Below is a small trained network, with its code and all its weights. Each question gives an input and a class and asks what happens when units are switched off, that is, made to give their printed mean instead of their output.

import numpy as np


def w(rows, s, z=0):
    codes = np.array(rows[::2]) - 128.0
    scale = np.full(codes.shape[1], s)
    scale[-1] = z or s
    return codes * scale


def norm(h):
    return h / np.sqrt((h * h).mean(-1, keepdims=True) + 1e-5)


def f(y):
    return np.maximum(y, 0)


def log_softmax(a):
    a = a - a.max(-1, keepdims=True)
    return a - np.log(np.exp(a).sum(-1, keepdims=True))


def net(x, mask):
    res = np.array(x, float).reshape(1, 7) / 4 @ E
    u = 0
    for l in range(4):
        y = f(norm(res) @ A[l][:, :-1].T + A[l][:, -1])
        res = res + np.where(mask[u : u + 7], y, B[l][:, -1]) @ B[l][:, :-1]
        u += 7
    return log_softmax(norm(res)[-1] @ U[:, :-1].T + U[:, -1])


A, B = {}, {}
E = w([
[58,146,122,107],'x0',
[126,126,128,127],'x1',
[139,96,128,89],'x2',
[102,80,1,122],'x3',
[99,90,145,158],'x4',
[126,126,129,129],'x5',
[127,130,127,128],'x6',
],0.0049)
A[0] = w([
[122,122,60,108,233],'L0N0',
[132,21,153,231,62],'L0N1',
[99,166,153,208,105],'L0N2',
[107,116,152,125,93],'L0N3',
[139,143,190,102,254],'L0N4',
[142,129,110,168,100],'L0N5',
[152,194,145,253,123],'L0N6',
],0.0049,0.0035)
B[0] = w([
[69,202,254,184,242],'L0N0',
[13,75,172,109,164],'L0N1',
[131,61,52,116,168],'L0N2',
[195,121,129,134,134],'L0N3',
[34,135,38,200,254],'L0N4',
[140,254,167,109,136],'L0N5',
[94,147,23,115,195],'L0N6',
],0.0031,0.0037)
A[1] = w([
[206,144,114,131,28],'L1N0',
[123,77,186,3,202],'L1N1',
[184,123,165,111,135],'L1N2',
[137,181,165,127,229],'L1N3',
[145,64,112,59,246],'L1N4',
[205,204,73,94,47],'L1N5',
[108,127,198,120,227],'L1N6',
],0.0057,0.0014)
B[1] = w([
[89,127,119,153,167],'L1N0',
[139,234,66,254,198],'L1N1',
[84,180,105,169,165],'L1N2',
[100,96,100,136,252],'L1N3',
[87,210,116,215,190],'L1N4',
[85,23,144,49,207],'L1N5',
[76,149,27,110,254],'L1N6',
],0.0047,0.002)
A[2] = w([
[210,81,137,193,250],'L2N0',
[118,185,88,178,117],'L2N1',
[136,192,68,126,69],'L2N2',
[119,109,163,96,94],'L2N3',
[137,184,120,2,134],'L2N4',
[115,96,116,117,86],'L2N5',
[66,142,116,131,170],'L2N6',
],0.0071,0.0022)
B[2] = w([
[66,187,74,4,166],'L2N0',
[183,91,105,141,238],'L2N1',
[105,39,141,199,182],'L2N2',
[147,114,81,150,129],'L2N3',
[103,17,168,67,149],'L2N4',
[177,110,118,172,139],'L2N5',
[243,115,124,162,253],'L2N6',
],0.0048,0.0053)
A[3] = w([
[41,170,97,101,101],'L3N0',
[130,81,144,250,143],'L3N1',
[147,163,255,188,181],'L3N2',
[164,182,200,116,192],'L3N3',
[167,106,49,98,251],'L3N4',
[40,74,180,188,136],'L3N5',
[134,94,143,78,87],'L3N6',
],0.0065,0.0018)
B[3] = w([
[211,237,125,80,152],'L3N0',
[168,135,189,91,255],'L3N1',
[109,37,2,179,156],'L3N2',
[106,98,20,117,138],'L3N3',
[125,182,218,128,198],'L3N4',
[161,120,131,22,191],'L3N5',
[133,81,196,115,132],'L3N6',
],0.0045,0.0072)
U = w([
[161,160,90,213,177],'0',
[101,80,3,188,126],'1',
[110,233,95,33,133],'2',
[154,116,164,124,170],'3',
[92,34,169,33,119],'4',
[145,132,155,143,142],'5',
[139,135,169,140,121],'6',
[2,133,194,175,3],'7',
],0.0092,0.0062)

Each question gives the input, the list of numbers given to net, and the class t.
The units are the neurons (one row each of A and B). Each row of codes is followed by its name. A weight is (code - 128) times the scale printed after its matrix; where a second scale follows, it is the last column's (A, B and U).
mask holds one flag per neuron, layer by layer. A switched-off neuron (its flag False) gives its mean, the last column of its row in B, instead of its output. The means were averaged over made-up inputs and are rounded, as every weight is.
A unit's drop is (log p(t) with every unit on - log p(t) with that unit switched off) / (log p(t) with every unit on - log p(t) with every unit switched off).
The circuit of an input: a set's keep is (log p(t) with only the set's units on - log p(t) with every unit switched off) / (log p(t) with every unit on - log p(t) with every unit switched off). Starting from the 12 units with the biggest drops (on a tie, the unit counted first), units are removed one at a time, each time the one whose removal leaves the highest keep (on an exact tie, the one counted first), for as long as the keep stays at least 0.8.
circuit, biggest first: the units of the circuit, biggest drop first
most important unit: the unit with the biggest drop
top k neurons: the k neurons with the biggest drops, biggest first
k most important neurons of layer l: the k neurons of layer l with the biggest drops, biggest first
input [7,-2,7,7,-3,6,3], class 0: 2 most important neurons of layer 3 => (L3N5, L3N0)
input [7,5,0,-7,-1,-6,2], class 1: circuit, biggest first => (L3N2, L3N3)
input [-4,-1,-1,-3,-8,3,-7], class 4: most important unit => L1N5
input [8,4,-7,1,3,2,-1], class 2: circuit, biggest first => (L3N5, L3N0)
input [-8,7,-3,6,7,-5,3], class 2: 2 most important neurons of layer 3 => (L3N2, L3N4)
input [5,1,-6,5,-6,2,-1], class 0: top 2 neurons => (L0N0, L2N6)
input [-4,0,-1,0,8,-3,2], class 4: circuit, biggest first => (L0N1, L3N5)
input [-6,1,2,-1,5,0,-2], class 2: 2 most important neurons of layer 2 => (L2N0, L2N1)
input [0,-4,0,2,8,2,-7], class 4: circuit, biggest first => (L3N5, L0N1)
input [3,-3,6,-5,-4,-4,5], class 0: circuit, biggest first => (L1N1, L3N5, L0N0)
input [4,-7,-5,-8,8,-3,0], class 1: circuit, biggest first => (L3N2, L3N4, L3N3)
input [0,-4,-4,4,7,4,6], class 4: circuit, biggest first => (L3N5, L0N1, L1N1, L0N4)
input [-7,6,6,-4,-7,4,6], class 2: circuit, biggest first => (L2N0, L2N6)
input [-3,-8,-1,3,8,3,-8], class 4: most important unit => L0N1
input [8,3,1,-6,3,-3,3], class 2: top 2 neurons => (L1N6, L0N4)
input [-8,3,-1,4,8,-3,-3], class 2: 4 most important neurons of layer 2 => (L2N0, L2N6, L2N1, L2N2)
input [5,-4,5,-5,-2,3,-5], class 0: top 3 neurons => (L1N1, L1N5, L2N6)
input [-5,0,-4,3,5,-8,-8], class 3: 2 most important neurons of layer 0 => (L0N1, L0N5)
input [6,-3,3,4,-3,-1,8], class 6: 2 most important neurons of layer 1 => (L1N6, L1N5)
input [5,-7,-2,1,-2,4,1], class 5: most important unit => L2N6
input [-8,-8,5,6,-6,7,-3], class 2: 2 most important neurons of layer 2 => (L2N0, L2N6)
input [-7,-4,-2,-3,-3,-7,-4], class 2: top 3 neurons => (L2N0, L1N5, L0N0)
input [3,4,4,-7,-3,-7,2], class 1: top 2 neurons => (L3N2, L3N4)
input [6,-1,7,-8,-1,4,-2], class 1: top 2 neurons => (L3N2, L1N1)
input [-8,-5,-2,-1,-3,-2,-4], class 2: top 2 neurons => (L2N0, L1N5)
input [1,3,-1,4,-4,8,-2], class 3: 2 most important neurons of layer 0 => (L0N4, L0N0)
